Facts:
K104 (β K462) (Ξ K236) (λ d)
K115 (Ξ K361) (λ b)
K127 (Ψ K723) (λ c)
K135 (λ d)
K137 (Ξ K542) (λ c)
K143 (Ξ K601) (λ a)
K165 (Ψ K7) (Ξ K307) (λ d)
K168 (Ψ K7) (λ b)
K171 (Ξ K104) (λ c)
K183 (Ψ K80,K7) (λ e)
K19 (Ξ K703) (λ d)
K20 (Ψ K445,K7,K231) (λ e)
K200 (β K419) (Ψ K556,K534) (Ξ K213) (λ d)
K205 (Ψ K304,K7) (Ξ K419) (λ c)
K213 (Ξ K641) (λ a)
K218 (Ψ K691) (λ b)
K225 (Ψ K7) (Ξ K405) (λ c)
K231 (Ψ K7,K270) (λ a)
K234 (β K499,K878) (Ψ K965,K821) (Ξ K168) (λ c)
K236 (β K726) (Ψ K7) (Ξ K944) (λ b)
K24 (Ψ K686) (λ b)
K241 (Ξ K946) (λ e)
K252 (Ψ K781,K836,K930,K7,K976) (λ g)
K255 (β K946) (Ψ K304,K80) (λ b)
K257 (β K489,K523) (Ψ K920,K374,K723,K26) (Ξ K277) (λ a)
K259 (Ψ K836) (Ξ K945) (λ b)
K26 (Ψ K231) (λ a)
K265 (β K462) (λ e)
K27 (β K32,K716) (λ f)
K270 (β K726) (Ξ K20) (λ f)
K272 (λ c)
K275 (λ f)
K277 (Ψ K7,K976) (Ξ K865) (λ a)
K281 (Ψ K304,K937) (λ d)
K284 (Ψ K878,K7) (λ d)
K288 (β K401) (λ a)
K300 (β K726) (λ a)
K302 (Ψ K231) (λ c)
K304 (Ψ K168,K7) (Ξ K355) (λ b)
K307 (Ψ K971) (Ξ K976) (λ f)
K32 (β K726) (Ψ K820,K355,K7) (Ξ K60) (λ e)
K331 (λ f)
K341 (Ψ K270,K231) (λ d)
K346 (λ a)
K348 (β K716) (Ξ K864) (λ f)
K355 (Ξ K257) (λ f)
K358 (β K32) (Ξ K388) (λ b)
K361 (Ψ K252,K617,K736) (Ξ K622) (λ c)
K372 (Ψ K971) (λ d)
K374 (Ψ K7,K270) (Ξ K832) (λ e)
K388 (Ψ K281) (Ξ K302) (λ a)
K391 (Ψ K753) (Ξ K821) (λ f)
K398 (β K619,K809,K284) (λ e)
K401 (λ a)
K404 (β K430) (Ψ K645,K231) (λ a)
K405 (β K900) (Ξ K200) (λ f)
K415 (λ g)
K417 (Ξ K928) (λ a)
K419 (β K726) (Ψ K534) (Ξ K241) (λ g)
K423 (Ψ K860) (Ξ K905) (λ b)
K430 (β K499) (λ e)
K431 (β K726) (λ g)
K44 (β K430,K542) (λ d)
K445 (Ξ K900) (λ e)
K45 (β K168) (λ e)
K450 (β K419) (λ a)
K462 (β K728) (Ψ K275,K891,K781,K736,K281) (λ b)
K480 (Ψ K26,K7) (Ξ K920) (λ a)
K489 (Ψ K372,K534) (λ e)
K499 (β K726) (λ b)
K502 (β K401,K836) (Ψ K736) (Ξ K19) (λ e)
K520 (Ψ K900,K940,K255) (Ξ K959) (λ f)
K523 (λ a)
K534 (β K213) (Ξ K346) (λ g)
K537 (λ c)
K539 (Ψ K75,K7) (λ e)
K542 (β K860) (Ξ K115) (λ g)
K556 (Ψ K165) (λ g)
K583 (Ψ K355) (Ξ K878) (λ g)
K589 (Ψ K641,K736,K7) (Ξ K723) (λ f)
K60 (Ψ K520,K905) (Ξ K480) (λ e)
K601 (Ψ K168) (Ξ K78) (λ g)
K602 (Ξ K252) (λ e)
K605 (β K940,K32,K462) (Ψ K445,K723) (λ g)
K609 (β K716,K685) (Ψ K75,K952,K288) (Ξ K916) (λ a)
K610 (Ψ K983,K701,K26) (λ b)
K617 (Ψ K556,K270,K255) (λ g)
K619 (β K168,K937) (Ψ K304) (λ e)
K622 (Ψ K520,K341) (Ξ K885) (λ d)
K641 (Ψ K341,K304) (Ξ K801) (λ c)
K645 (β K860) (Ψ K920,K255) (Ξ K781) (λ e)
K66 (β K716) (Ψ K7,K255) (Ξ K752) (λ g)
K665 (Ψ K556) (Ξ K589) (λ c)
K667 (Ψ K711,K583) (λ c)
K670 (Ψ K980) (Ξ K84) (λ d)
K680 (β K602,K502) (Ξ K304) (λ e)
K685 (β K619,K716) (Ξ K205) (λ a)
K686 (Ψ K205) (λ a)
K687 (β K726) (Ψ K736,K231) (λ f)
K691 (β K84) (Ψ K168) (λ e)
K7 (β K916,K798) (Ξ K665) (λ c)
K701 (β K723) (λ a)
K703 (β K401,K716) (Ξ K841) (λ a)
K711 (β K798,K462) (Ψ K272) (λ d)
K716 (β K860) (Ξ K809) (λ a)
K72 (Ψ K781,K27) (Ξ K300) (λ d)
K723 (β K942,K716,K419) (Ψ K270) (Ξ K942) (λ e)
K726 (Ψ K601,K736) (λ b)
K728 (β K726) (Ψ K374) (Ξ K75) (λ a)
K736 (Ξ K685) (λ e)
K75 (Ψ K589,K617) (Ξ K218) (λ d)
K752 (Ξ K45) (λ b)
K753 (Ψ K862) (Ξ K917) (λ g)
K78 (β K168,K84,K218) (λ f)
K781 (Ψ K7,K534) (Ξ K234) (λ b)
K782 (Ψ K462,K231) (λ b)
K793 (β K450,K711) (Ψ K801,K832) (Ξ K225) (λ a)
K796 (Ψ K878,K304) (λ c)
K798 (Ψ K75) (λ g)
K80 (Ξ K753) (λ c)
K801 (Ξ K539) (λ d)
K809 (β K782,K168,K836) (Ψ K480) (Ξ K602) (λ g)
K820 (λ e)
K821 (Ψ K445,K270) (Ξ K997) (λ c)
K832 (Ψ K302,K520) (Ξ K270) (λ b)
K836 (Ψ K7) (λ c)
K84 (Ψ K374,K281) (Ξ K417) (λ b)
K841 (β K726) (λ d)
K854 (Ξ K374) (λ d)
K857 (β K32) (Ψ K275,K272) (λ d)
K86 (Ψ K445,K331) (Ξ K7) (λ a)
K860 (β K726) (Ξ K259) (λ a)
K862 (Ψ K976) (Ξ K32) (λ f)
K864 (Ξ K415) (λ g)
K865 (Ψ K736) (Ξ K617) (λ a)
K878 (β K916) (Ψ K341,K736,K7,K231) (Ξ K137) (λ e)
K885 (Ψ K275,K691,K905) (Ξ K372) (λ a)
K891 (β K915,K860) (Ψ K259,K445) (λ a)
K899 (Ψ K520,K809) (λ g)
K900 (Ψ K601) (Ξ K523) (λ f)
K905 (β K200) (Ψ K445,K980,K200) (Ξ K86) (λ f)
K911 (Ψ K691,K971) (Ξ K534) (λ a)
K915 (Ξ K502) (λ a)
K916 (Ψ K7) (Ξ K728) (λ a)
K917 (Ψ K236,K836,K905,K736) (Ξ K537) (λ a)
K920 (Ψ K231) (Ξ K605) (λ g)
K926 (β K32,K703) (Ψ K304) (λ d)
K928 (β K832) (Ψ K556) (Ξ K80) (λ d)
K930 (λ e)
K933 (Ξ K143) (λ g)
K937 (β K716) (Ψ K372) (λ e)
K940 (Ψ K445) (λ c)
K942 (β K798) (Ξ K72) (λ g)
K944 (Ξ K255) (λ f)
K945 (Ξ K915) (λ d)
K946 (β K726) (Ξ K862) (λ g)
K948 (Ψ K341,K976) (λ c)
K952 (Ψ K878,K796) (Ξ K348) (λ a)
K959 (λ g)
K963 (Ψ K691,K26) (λ a)
K965 (Ψ K7) (λ b)
K971 (Ψ K7) (Ξ K423) (λ g)
K976 (β K726) (Ξ K793) (λ b)
K980 (Ψ K976) (λ c)
K983 (Ξ K680) (λ f)
K986 (Ψ K965) (λ a)
K993 (β K265,K944) (λ a)
K994 (Ψ K928,K135) (λ b)
K997 (λ f)

Known rows:
K374: -.06  -.08  -.02  .15  -.05  -.09  -.01  .11  .00  -.08  -.05  -.06  .02  -.07  .10  -.06  .00  -.09  -.01  .05  .21  -.01  -.03  -.05  -.04  .08  .01  -.05  .36  -.01
K610: -.06  .18  .05  -.03  .10  .06  .11  -.02  .02  .09  .22  -.03  .07  .37  -.04  -.09  .06  .09  -.05  -.02  .02  .06  .03  -.08  -.09  -.12  .01  .01  -.26  -.09
K502: .07  -.06  .00  .12  .10  -.01  .01  .09  .02  -.03  -.05  .01  -.02  -.20  -.02  .02  -.01  -.08  .00  .01  .22  -.06  -.01  .03  -.11  .02  -.01  -.02  .35  .01
K288: -.04  .03  .02  -.02  -.01  -.02  .06  -.05  .09  .00  .06  -.05  .08  .17  -.12  -.07  .03  .01  -.03  -.05  -.08  -.02  .05  -.15  -.01  -.05  .09  .04  -.30  .00
K348: .04  .08  .07  -.09  .09  -.08  .09  -.01  -.01  -.03  -.02  .12  .02  .01  -.02  .13  -.02  .09  .04  -.07  -.06  -.10  -.04  -.06  .01  .04  .00  .03  -.36  -.07
K80: -.06  -.06  -.05  .03  -.14  -.07  -.04  .01  .02  -.07  -.05  -.06  .01  -.01  .03  -.08  -.02  -.06  .00  .01  .00  .01  .02  -.07  .07  .05  .02  .01  .06  .01
K430: .01  -.06  .07  -.02  .08  -.07  -.06  .02  .02  .06  -.09  .05  .04  -.17  .08  .11  .01  .02  .06  .00  .11  -.09  -.06  .00  .00  .08  -.06  -.02  .27  .13
K891: -.02  -.03  .03  .02  .06  -.01  .03  -.02  .01  .08  .12  -.15  -.03  .36  -.03  -.04  .02  .10  -.02  -.06  .00  .00  .11  -.03  -.09  -.01  .16  .01  -.19  -.04
K307: -.01  .07  -.02  .02  .21  .12  -.07  .00  -.05  -.05  .02  -.12  .00  .01  .09  -.03  .00  -.01  -.01  .00  .12  .05  .05  -.01  .04  -.06  .08  .05  -.06  -.07
K284: .25  -.06  -.05  .03  .00  .09  -.04  .02  -.02  -.09  .02  -.03  -.14  -.12  .05  .00  -.04  -.07  .00  .06  .09  .05  .02  .18  -.05  .02  -.05  -.02  .14  -.05
K617: .02  -.05  -.12  .05  -.18  -.06  -.05  .03  -.04  -.06  -.10  .03  -.15  -.24  .02  .04  -.07  -.11  -.02  .06  .13  -.01  .01  .12  .02  .10  -.05  -.01  .58  -.02
K723: -.04  .01  -.03  .09  .08  -.26  .09  .08  .11  -.15  -.08  -.02  -.05  -.12  -.10  .10  .01  -.11  -.01  .00  .31  -.12  .00  -.14  -.07  .13  .07  -.01  .16  .00
K135: .11  -.07  -.01  -.04  -.09  -.03  -.07  -.01  .01  -.10  -.07  .03  -.05  -.15  .11  .02  -.04  -.02  .06  .04  -.05  .01  -.02  .04  .08  .09  -.09  -.01  -.04  .04
K302: -.01  .01  -.08  .03  -.14  -.08  .03  -.02  .02  -.03  .03  -.01  -.07  .05  -.03  -.02  -.01  -.04  -.03  .04  .08  .01  .02  -.04  .01  .05  -.01  -.02  .19  -.01
K686: -.06  .04  .01  .01  .02  .06  .04  .00  .01  .00  .09  -.07  .07  .19  -.04  -.14  .02  .02  -.01  -.03  -.08  .06  .06  -.09  -.02  -.09  .07  .03  -.23  -.05
K667: .04  .07  .00  -.04  .05  .11  -.04  -.01  -.07  .04  -.03  .07  .00  -.17  .09  .00  -.04  .04  .04  -.01  -.03  .02  -.01  .12  .01  -.04  -.05  .01  .16  -.03
K281: .16  -.11  -.03  .02  -.06  .03  -.06  .01  -.02  -.11  -.06  -.03  -.06  -.17  .06  -.03  -.05  -.06  .03  .04  .00  .04  .02  .09  .03  .06  -.02  -.01  .02  .00
K104: .35  -.06  .02  -.11  .00  .02  -.11  -.10  .09  .02  -.02  .03  -.09  -.23  .02  .20  .00  -.03  .06  .02  -.04  -.07  -.03  .07  .03  .06  -.11  -.01  .05  .14
K417: -.07  .13  .07  -.13  .03  .01  -.01  -.06  .03  .06  .08  .03  .11  .16  .07  -.03  .03  .11  .02  -.04  -.12  .01  -.01  -.13  .05  -.06  -.04  .03  -.27  .00

Rows:
No name comes twice in this set of rows, the named rows included.
.42  -.14  .02  -.07  .03  .11  -.14  -.11  .10  .01  -.04  .00  -.06  -.28  -.01  .11  -.02  -.06  .06  .00  -.06  -.05  .04  .11  -.01  .02  -.06  .02  .11  .16 -> K711
-.03  -.28  -.08  .01  -.21  .03  -.17  .17  -.03  -.05  -.13  -.08  -.07  -.30  .15  -.02  -.09  -.17  -.07  .01  .07  -.06  -.05  .09  .10  .02  -.05  -.04  .29  -.05 -> K971
.07  -.11  -.03  -.13  -.19  -.18  -.03  .03  .10  -.06  .01  .09  -.13  -.12  .03  .02  -.03  -.09  .01  .04  .03  .01  .00  -.05  .02  .11  -.13  -.08  .03  .03 -> K801
.17  .07  -.05  -.06  .16  .07  -.06  -.04  -.02  -.11  -.03  .05  -.11  -.22  .09  .03  -.04  -.01  .08  .03  .10  .09  .08  .14  -.01  .04  -.03  .04  .19  -.01 -> K72
-.03  .05  -.03  .00  .10  .03  .02  .00  .01  -.04  .08  -.05  -.04  .05  .00  -.06  .00  -.03  -.02  -.01  .10  .07  .09  .00  -.05  -.05  .04  .02  .02  -.06 -> K589
.35  .03  -.08  .27  -.30  .11  .02  -.09  -.15  .06  -.04  .02  -.21  -.30  -.19  .15  -.05  -.09  -.08  .18  .00  -.17  -.04  .19  -.01  .13  -.06  .00  .51  .09 -> K605
.13  .02  .06  .09  -.12  -.03  .02  -.02  -.09  -.01  -.17  .14  .12  -.05  .23  .07  .02  .08  .09  .01  -.05  -.01  -.21  .07  -.02  .12  -.13  -.03  .34  .08 -> K241
-.13  .05  .04  .05  .02  .01  .10  -.03  .10  -.03  .12  -.07  .17  .27  -.15  -.26  .04  .02  .01  -.05  -.11  .07  .14  -.21  -.06  -.10  .12  .05  -.39  .00 -> K168
.00  .02  -.02  .14  .03  -.03  .04  .07  -.02  -.02  .01  .03  -.06  -.11  .04  -.04  -.01  -.07  .00  .06  .28  .02  .00  .08  -.13  .04  -.03  -.06  .48  -.04 -> K20
-.06  .04  .02  -.05  -.05  -.08  .06  -.03  .08  .02  .08  -.07  .05  .22  -.10  -.01  .05  .02  -.03  -.04  -.08  -.04  .03  -.17  .01  -.02  .05  .03  -.35  .01 -> K701

Now the same nodes, written a new way:
Known rows:
K304: -.12  -.09  -.32  .05  -.12  -.18  .54  .14  .11  -.03  .14  .05  -.02  .07
K665: -.20  -.16  .00  .08  .09  .10  -.04  -.03  .05  .08  .11  .03  .20  .04
K32: .14  .03  -.19  -.22  -.22  -.28  .31  .15  .19  .12  .26  -.09  .03  .19
K165: .11  -.27  -.12  .37  -.33  -.26  .37  .07  -.01  .17  -.04  -.07  .16  -.04
K963: .00  -.04  -.08  .14  .17  -.03  .17  .01  -.10  .11  -.06  -.10  -.01  -.06
K520: -.18  -.18  .02  .06  .07  .05  -.13  .04  .19  .06  .25  .10  .11  .10
K920: -.09  .09  .16  -.44  .23  -.16  .10  .40  .04  .18  .04  .20  .12  -.36
K255: -.12  .11  -.27  -.06  .21  -.17  .30  -.04  .04  .06  .09  .00  -.02  .16
K821: -.10  -.23  .15  .00  .12  .08  .00  .00  .09  .14  .07  -.01  .30  -.07
K72: .13  -.10  -.10  .22  .09  .03  .12  -.05  -.06  .16  -.06  -.14  .05  -.02
K685: .13  .03  .02  .06  .03  -.14  .11  -.05  -.34  -.07  .02  -.18  .06  .04
K450: .04  .05  -.04  .04  .00  -.18  .04  -.02  -.14  .04  -.15  -.24  .05  .06
K942: -.29  .21  .02  -.38  -.01  -.23  .05  .12  -.04  -.21  .01  .02  .08  .01
K911: -.03  -.11  -.08  .22  .15  -.17  .09  -.04  -.03  .05  -.06  -.06  -.14  -.06
K622: .13  -.09  -.08  .19  .16  .08  .18  -.01  -.10  .21  -.06  -.13  .09  .03
K589: -.12  -.23  -.05  .02  -.18  -.04  .08  .07  .19  .12  .24  .16  .32  -.01
K236: -.01  -.06  -.21  -.07  -.28  -.51  .48  .08  .03  .10  .05  .04  .17  .07
K405: -.01  .00  -.01  .01  -.03  .03  -.21  .09  .08  -.08  .13  .09  .32  .12
K680: .32  .11  -.10  -.19  .01  -.08  .11  .15  -.01  -.20  .20  .01  .04  .22

Rows:
No name comes twice in this set of rows, the named rows included.
.15  .05  -.12  -.19  .13  -.10  .18  .07  .07  -.04  .38  -.03  -.08  .25 -> K937
-.32  -.03  -.01  -.24  -.12  -.45  .33  .16  -.04  -.09  .22  .21  .08  -.03 -> K66
-.04  -.12  .10  -.01  -.10  .10  -.19  .12  .09  -.10  .11  .01  .24  .14 -> K983
.04  .19  -.04  -.20  -.03  -.21  .08  .07  .00  -.02  -.05  -.17  .01  .13 -> K499
.11  -.08  -.09  .32  .19  .00  .11  -.06  -.04  .16  .01  -.13  .06  .05 -> K928
-.08  .04  .00  .10  -.05  .07  -.16  -.04  .01  -.05  .05  -.07  .35  -.05 -> K537
-.01  .08  -.20  -.18  .09  .06  .26  .07  -.09  .00  .16  -.03  -.11  .00 -> K218
-.21  -.10  .08  -.02  .05  .02  -.09  -.05  .04  .20  .15  -.02  .20  .09 -> K940
-.35  .05  -.18  -.26  -.09  -.22  .29  .20  .06  -.12  .10  .21  .07  -.19 -> K252
.08  .08  -.06  .12  .08  -.16  .07  -.01  -.14  -.02  -.20  -.13  .13  .06 -> K993
.25  .04  -.12  -.23  .12  -.07  .16  .12  .10  .01  .36  .08  -.03  .12 -> K502
-.33  .13  -.06  -.31  .24  -.05  .22  .21  .05  -.03  .11  .15  .05  -.13 -> K617

The same nodes again, as new rows of numbers:
Known rows:
K556: -.14  .06  .06  -.02  -.05  -.01  .00  -.09  -.01  -.01  -.11  -.10  .06  -.03
K836: .08  .27  .03  -.08  .00  -.17  -.06  .07  .05  .06  -.12  -.05  -.07  .13
K854: .11  .05  -.09  -.08  -.16  -.15  -.06  .02  .10  -.02  .02  .22  -.14  -.20
K307: .04  -.10  .02  .07  .01  .14  -.02  -.03  -.08  -.02  -.07  .02  .01  .07
K667: .15  .01  .00  -.03  -.13  -.08  -.09  .03  -.03  -.09  .11  .28  -.18  -.11
K793: .10  -.11  -.08  .06  .10  .10  -.02  .10  -.04  -.04  .09  -.04  .14  .01
K213: -.01  -.12  -.13  -.01  .05  .13  -.07  -.05  -.01  .04  -.15  .11  .05  -.15
K832: -.15  -.22  .05  .09  .15  .24  .07  -.13  -.14  .06  -.11  -.10  .08  .06
K911: .05  -.06  .07  .03  .06  .05  -.05  -.03  -.10  -.05  .02  .11  -.05  .02
K127: .14  .06  .11  -.01  -.14  -.12  -.09  .04  .00  -.12  .04  .20  -.17  .01
K796: .14  .14  .14  -.01  -.11  -.09  -.08  .04  -.01  -.14  -.02  .09  -.15  .08
K670: .19  .09  .04  -.02  -.11  -.13  -.08  .05  .03  -.09  .00  .20  -.18  -.07
K405: -.05  -.13  -.13  .06  -.04  .18  -.05  -.06  -.05  .06  -.11  .09  .09  -.17
K933: -.05  -.08  -.12  -.03  .01  .03  -.01  -.11  -.02  .04  .00  .09  -.01  -.18
K537: .05  .05  -.06  -.07  -.18  -.13  -.06  .00  .04  -.06  .04  .22  -.15  -.18
K781: -.20  -.12  .07  .10  .11  .19  .07  -.15  -.10  .09  -.16  -.24  .16  .10
K346: -.11  -.08  -.09  .01  -.09  .01  -.01  -.07  -.04  -.01  .02  .09  -.02  -.17
K502: .16  .11  .02  .02  .08  -.06  -.10  .05  -.04  .06  .03  .06  -.05  .05
K736: -.09  .24  .02  -.08  -.10  -.10  .02  -.05  .18  .02  -.20  -.15  .05  -.01

Rows:
No name comes twice in this set of rows, the named rows included.
.14  .06  -.15  -.09  -.11  -.11  .02  .14  .20  -.05  .13  .10  -.03  -.14 -> K104
-.15  -.01  -.16  .06  -.09  .03  -.06  -.13  -.12  .15  .07  .04  .02  -.15 -> K78
-.18  .02  .00  -.01  -.17  .05  .04  -.11  .01  .04  -.16  -.15  .05  -.03 -> K275
.18  .09  .18  .00  -.07  -.11  -.09  .06  -.04  -.15  .05  .15  -.18  .10 -> K948
-.03  .20  -.01  .00  -.07  -.12  -.08  -.06  .00  .08  -.05  -.03  .01  -.03 -> K691
.04  -.06  .11  .05  .02  .09  .05  .11  -.06  -.08  .12  -.14  .07  .22 -> K687
.08  .18  .05  -.08  -.12  -.12  -.01  .02  .15  -.02  -.14  -.04  -.06  -.04 -> K80
.20  .07  -.01  -.04  -.08  -.11  -.02  .16  .06  -.13  .20  .14  -.09  .00 -> K857
.11  .12  .05  -.01  .06  -.08  -.08  .09  -.04  .00  .06  .02  -.06  .12 -> K619
-.02  .03  .05  .03  .03  -.02  .02  .06  -.03  -.04  .10  -.16  .10  .12 -> K891
.20  .17  .06  -.02  -.09  -.17  -.06  .15  .03  -.12  .16  .01  -.06  .12 -> K926

